[-1.18  0.52  6.47  0.32 -0.76 -0.33  0.41 -1.82 -0.11 -0.50  2.71 -3.94
  0.14 -0.25  0.68 -0.38  0.32 -0.15 -0.38 -0.66  1.69 -0.32  4.00  1.66
 -1.44  0.52  0.54 -2.44  0.09 -0.88  0.90  3.47 -0.11 -0.85  1.49  0.52
  2.18  4.06  0.05  0.42  1.54 -2.13  0.34  0.68  0.51 -0.85 -1.48  1.77
  0.64  2.59  0.00  0.38 -1.58 -2.00  0.43  0.35 -0.43  1.31  2.05 -0.76
 -0.32  0.47 -1.11 -0.53 -0.37  0.83 -2.19  1.50 -0.97  0.77 -0.30 -1.89
  0.81  0.84  0.03  0.38 -1.29  0.93  0.91 -0.27  0.60  1.73 -2.21 -0.84
  2.13  3.80  0.01  0.23  1.75  1.45 -0.93 -2.29  0.01  0.13 -2.31 -0.15
 -0.41  0.15 -0.63 -0.18 -1.10 -0.38 -0.30 -0.14 -1.88  0.40 -1.05  2.43
 -2.13  0.27  2.11 -6.35 -0.77  1.30  0.14  3.28  0.26  1.58 -0.83 -0.57
 -0.08  1.08  0.46 -0.50 -1.30 -0.58 -0.25 -1.98 -2.13 -0.45  0.30  0.15] : 0
[-0.53  0.01 -1.09 -0.48  0.42 -1.29  0.41 -0.12 -5.06  0.17  1.19 -1.20
 -0.16  0.25  0.29  0.26 -1.22 -0.12  0.50  0.79 -4.21 -0.55 -1.30  1.07
 -1.74 -0.10 -0.02  1.69 -2.27  2.02  0.52 -2.42 -1.54  4.55 -1.49 -0.78
 -1.95 -2.21 -0.69  2.27 -0.05  4.87 -0.81 -0.38 -0.27 -0.02 -1.04  3.05
 -0.82  0.47  0.08 -2.58 -1.18 -0.14  0.09  0.04 -0.48 -1.01 -1.55  2.18
 -1.23 -0.75 -0.09  1.14  0.32  0.18  6.44  0.45  1.29 -0.11 -1.06  0.42
  2.83 -0.70 -0.46  1.42  4.53 -1.86 -0.09 -2.61 -2.00 -1.17  6.11  0.83
  2.24 -4.54 -1.52  2.62 -2.84 -0.86  0.92  2.80  0.77 -0.60  1.13 -0.37
 -0.47 -0.12 -1.68  1.19 -0.03 -2.82 -0.21  0.24  0.72  0.79  0.65 -3.11
  0.93 -1.13 -2.05  5.40  0.16 -0.35 -2.35  1.51 -0.93  0.98 -0.22 -3.88
  0.85  4.53 -0.77 -0.03  2.92 -2.66  0.22  8.13  1.30 -0.58  0.86 -0.97] : 5
[-1.64  0.78  6.97  0.49 -0.95 -0.60  0.55 -2.70 -0.62 -0.53  3.15 -4.09
  1.02 -0.23  1.10 -0.43  0.97 -0.42 -0.81 -0.90  1.72 -0.26  5.42  1.84
 -2.52  0.58  0.76 -2.93 -0.02 -0.78  1.21  3.28 -0.29 -0.67  1.53  0.65
  2.77  4.83  0.08  0.84  1.84 -2.26  0.50  0.67  0.46 -1.73 -1.66  2.59
  0.75  3.77  0.34  0.25 -2.60 -2.44  0.45  0.51  0.03  2.49  1.60 -0.85
 -0.75  0.71 -1.12 -0.64 -0.35  1.16 -0.79  2.01 -1.39  0.88 -0.74 -2.04
  1.34  0.87  0.23  0.27 -2.67  1.23  0.75 -0.43  0.68  2.43 -1.82 -1.06
  2.91  4.30 -0.12  0.58  2.47  1.75 -0.99 -2.68  0.10  0.19 -3.35 -0.06
 -0.48 -0.11 -0.38  0.13 -0.96 -0.37 -0.51 -0.10 -2.13 -0.07 -1.20  2.84
 -2.18  0.49  2.24 -9.99 -1.88  1.70  0.44  3.93 -0.18  2.44 -0.95 -0.53
 -0.07  1.60  0.57 -0.49 -1.44 -0.98 -0.30 -1.71 -2.62 -0.53  0.64 -0.14] : 5
[ 0.49 -0.03 -5.36 -0.48  1.00  0.02 -0.90  0.68 -2.09  0.33 -1.74  1.10
 -2.80 -0.54 -2.50  0.78 -2.25  0.28  1.14  0.64 -1.63 -0.23 -7.02 -0.72
  1.70 -0.66 -0.52  4.33 -0.43  0.33 -0.82 -3.02 -1.45  2.98 -2.57 -1.02
 -3.21 -5.75 -0.55 -0.05 -2.76  4.63 -0.12 -0.82  0.07  1.43  0.16 -2.54
 -1.82 -1.88 -0.19 -1.30  2.54  3.31 -0.30 -0.15 -1.70 -2.76 -2.77  3.08
 -0.37 -0.92  0.05  1.11  0.38 -0.77  1.38 -0.88  1.87 -0.89  0.45  1.23
  1.62 -0.59 -0.89  1.11  5.43 -1.79 -0.69 -0.99 -1.70 -1.23  4.88  2.01
 -1.92 -5.84  0.13 -0.12 -3.15 -2.27  0.86  3.67 -0.14 -0.64  3.97 -0.33
  0.27  0.25 -1.72  0.03  1.37 -0.44  0.07  0.17  1.50 -0.17  0.88 -1.97
  2.95 -0.32 -1.30  9.99  1.77 -1.60 -2.40 -1.47 -0.39 -3.11 -0.49 -1.85
  0.43 -0.21 -0.60  0.11  2.63  0.52  0.60  6.99  3.76  0.17 -0.50 -0.54] : 1
[-1.06  0.67  6.76  0.58 -1.07  0.20  0.29 -2.52  1.59 -0.63  2.67 -5.24
 -0.97 -0.55 -0.43 -0.43 -0.72 -0.07 -0.16 -1.22  3.92 -0.22  3.67  1.71
 -1.04  0.38  0.60 -3.48  1.18 -1.56  0.55  5.19  0.09 -2.20  1.88  0.73
  2.73  4.74  0.29 -0.74  1.28 -3.45  0.57  0.79  0.95 -0.86 -1.39  0.66
  0.00  2.28  0.26  1.84 -0.80 -1.98  0.65  0.36 -1.02  2.31  3.68 -0.67
  0.19  0.63 -1.48 -0.87 -0.80  0.76 -4.49  1.63 -1.48  0.96  0.16 -2.64
  0.59  1.16 -0.02  0.51 -1.54  1.21  1.08  0.40  0.99  2.54 -3.65 -1.02
  1.65  5.29  0.84 -0.67  2.94  1.42 -1.91 -3.88 -0.46  0.26 -2.83 -0.03
 -0.09  0.21 -0.30 -1.15 -1.15  0.39 -0.29 -0.36 -2.31  0.46 -1.60  4.08
 -2.89  0.73  3.93 -9.07 -0.84  1.89  0.25  4.05  1.32  0.88 -1.46  0.53
 -0.58 -1.11  0.99 -0.56 -1.82  0.31 -0.26 -4.20 -2.49 -0.48 -0.06  0.46] : 4
[ 0.51 -0.45 -5.78 -1.07  1.24 -0.13 -1.21  1.36 -1.03  0.23 -2.09  2.48
 -1.55 -0.10 -0.70  0.60 -0.16  0.55 -0.46  0.70 -3.66 -0.11 -6.55 -1.41
  1.80 -0.49 -0.59  3.70 -0.93 -0.29 -1.32 -2.57 -1.30  2.41 -2.45 -0.96
 -3.57 -4.51 -0.60  0.22 -2.02  3.51  0.45 -1.05 -0.32  1.76  0.06 -2.41
 -0.76 -2.12 -0.50 -1.75  2.40  3.43 -0.71 -0.24 -1.24 -3.88 -5.66  1.86
 -0.15 -0.69 -0.19  1.26  1.06 -0.85 -0.07 -1.41  2.49 -1.22  0.42  2.22
  1.01 -0.69 -0.35  0.51  3.25 -1.36 -1.10 -1.32 -1.13 -1.74  4.83  2.41
 -2.01 -5.91  0.26 -0.58 -3.18 -1.52  1.28  4.33  0.07 -0.49  4.76 -0.54
  0.08  0.58 -1.50  1.77  1.30 -0.60  0.03  0.51  1.47 -0.69  0.83 -3.72
  2.77 -0.21 -2.95  9.99  2.33 -2.51 -1.31 -1.35 -1.72 -3.69 -0.06 -1.05
  0.93 -1.12 -1.19 -0.02  2.30  1.93  0.57  5.24  3.82  0.59 -0.40  0.54] : 0
[-1.41  0.82  6.79  0.83 -1.05 -1.26  1.56 -2.63 -4.72 -0.30  3.63 -4.39
  1.45  0.04  1.05 -0.24 -0.80 -0.64  0.64 -0.35 -0.12 -0.66  6.58  2.88
 -3.49  0.40  0.71 -1.70 -1.50  2.15  2.26  0.45 -0.57  2.28  0.53  0.33
  2.29  2.73 -0.13  2.38  1.91  0.47 -1.17  0.73  0.18 -2.30 -1.47  5.13
 -0.24  3.94  0.54 -1.22 -3.90 -3.30  0.64  0.49  0.61  3.55  3.91  0.53
 -1.71  0.12 -0.06 -0.20 -0.81  1.34  7.13  2.66 -1.40  1.44 -1.62 -2.34
  2.66  0.27 -0.27  1.10  2.14 -0.22  1.08 -1.47 -0.86  1.65  2.18 -1.34
  4.83  1.73 -1.74  3.11  0.57  0.83 -0.22 -2.00  0.66 -0.15 -4.12  0.14
 -0.63 -0.72 -0.79 -0.56 -1.39 -2.17 -0.46 -0.23 -1.06  1.01 -0.37  2.16
 -0.99 -0.72  1.02 -8.20 -2.50  1.56 -1.57  4.05  0.47  5.64 -0.63 -3.15
 -0.05  5.46  0.64 -0.03  0.24 -4.56 -0.35  2.97 -2.50 -1.22  1.41 -1.91] : 12
[-1.06  0.27  6.16 -0.11 -0.82  0.21  0.26 -1.85  3.51 -0.72  2.01 -3.60
  0.10 -0.19  1.01 -0.65  0.89  0.21 -1.38 -1.12  4.74  0.08  3.14  0.84
 -1.06  0.64  0.47 -4.43  1.21 -2.22  0.09  5.54  0.26 -3.61  2.38  0.83
  2.89  5.96  0.32 -0.82  1.94 -4.33  1.33  0.64  0.75 -0.25 -1.40  0.68
  1.19  1.63 -0.05  1.68 -0.43 -2.16  0.31  0.22 -0.62  1.10  1.37 -2.24
  0.86  0.92 -1.87 -0.45 -0.19  0.54 -6.55  0.99 -1.15  0.61  0.31 -1.81
 -0.57  1.06  0.59  0.08 -4.91  1.88  0.57  0.58  1.87  1.81 -5.91 -0.86
  1.09  6.12  1.07 -1.50  3.45  2.12 -1.62 -3.99 -0.34  0.54 -2.14 -0.31
 -0.30  0.46  0.12  0.14 -1.11  0.81 -0.18 -0.02 -2.58  0.08 -1.49  2.36
 -3.45  0.98  3.09 -9.99 -0.10  1.06  1.76  3.56  0.33 -0.98 -0.65  1.42
 -0.23 -1.88  0.83 -0.73 -2.38  2.16 -0.30 -6.06 -2.50  0.02 -0.21  2.02] : 3
[ 0.20 -0.14 -4.20 -0.50  0.99 -0.47 -0.68  0.73 -3.12  0.32 -1.13  2.78
 -0.46 -0.09 -0.07  0.59 -0.08  0.07 -0.42  0.77 -3.80 -0.07 -4.60 -0.77
  0.33 -0.45 -0.40  4.06 -1.22  0.64 -0.77 -4.52 -1.56  2.91 -2.52 -0.90
 -2.92 -4.77 -0.58  1.16 -1.62  4.53 -0.01 -0.77 -0.32  0.58  0.20 -0.55
 -0.76 -0.74 -0.08 -2.30  0.92  2.34 -0.47  0.03 -0.27 -2.22 -4.75  1.95
 -0.82 -0.66  0.37  0.92  1.06 -0.53  3.63 -0.59  1.77 -0.96 -0.55  1.42
  1.95 -0.85 -0.36  0.46  3.18 -1.61 -0.91 -1.56 -1.64 -1.21  6.17  1.80
 -0.85 -6.28 -0.53  0.62 -2.88 -1.75  1.33  3.67  0.40 -0.36  3.38 -0.52
 -0.04 -0.06 -1.23  1.40  1.44 -1.00 -0.11  0.35  1.47 -0.79  0.95 -3.06
  3.10 -0.48 -2.19  9.25  0.84 -1.17 -1.73 -1.10 -1.78 -0.84  0.06 -1.80
  0.84  1.48 -0.81  0.24  2.63 -0.17  0.54  7.79  2.74  0.26  0.18 -0.56] : 2
[-1.56  0.78  7.92  0.52 -1.01 -0.41  0.55 -2.83 -0.54 -0.63  3.37 -4.72
  0.34 -0.32  0.87 -0.38  0.24 -0.28 -0.59 -0.93  1.77 -0.34  5.03  2.22
 -2.16  0.48  0.76 -2.89  0.17 -0.98  1.00  3.65 -0.39 -0.59  1.67  0.55
  2.85  4.66  0.06  0.80  1.54 -2.26  0.40  0.79  0.77 -1.44 -1.72  2.59
  0.40  3.36  0.33  0.31 -2.06 -2.77  0.53  0.51 -0.18  2.31  1.99 -0.78
 -0.59  0.68 -1.23 -0.51 -0.38  1.12 -1.05  2.19 -1.39  0.90 -0.73 -2.25
  1.58  0.93  0.24  0.60 -1.80  1.00  0.98 -0.46  0.47  2.76 -1.87 -0.90
  2.92  4.24 -0.12  0.48  2.29  1.55 -1.21 -3.11  0.06  0.25 -2.86 -0.23
 -0.46 -0.07 -0.69 -0.39 -1.07 -0.65 -0.50 -0.14 -2.32  0.24 -1.32  3.20
 -2.14  0.25  2.76 -9.49 -1.53  2.25  0.04  4.50  0.11  2.52 -0.97 -0.81
 -0.16  1.38  0.91 -0.47 -1.27 -1.12 -0.24 -1.28 -2.59 -0.56  0.48 -0.02] : 4
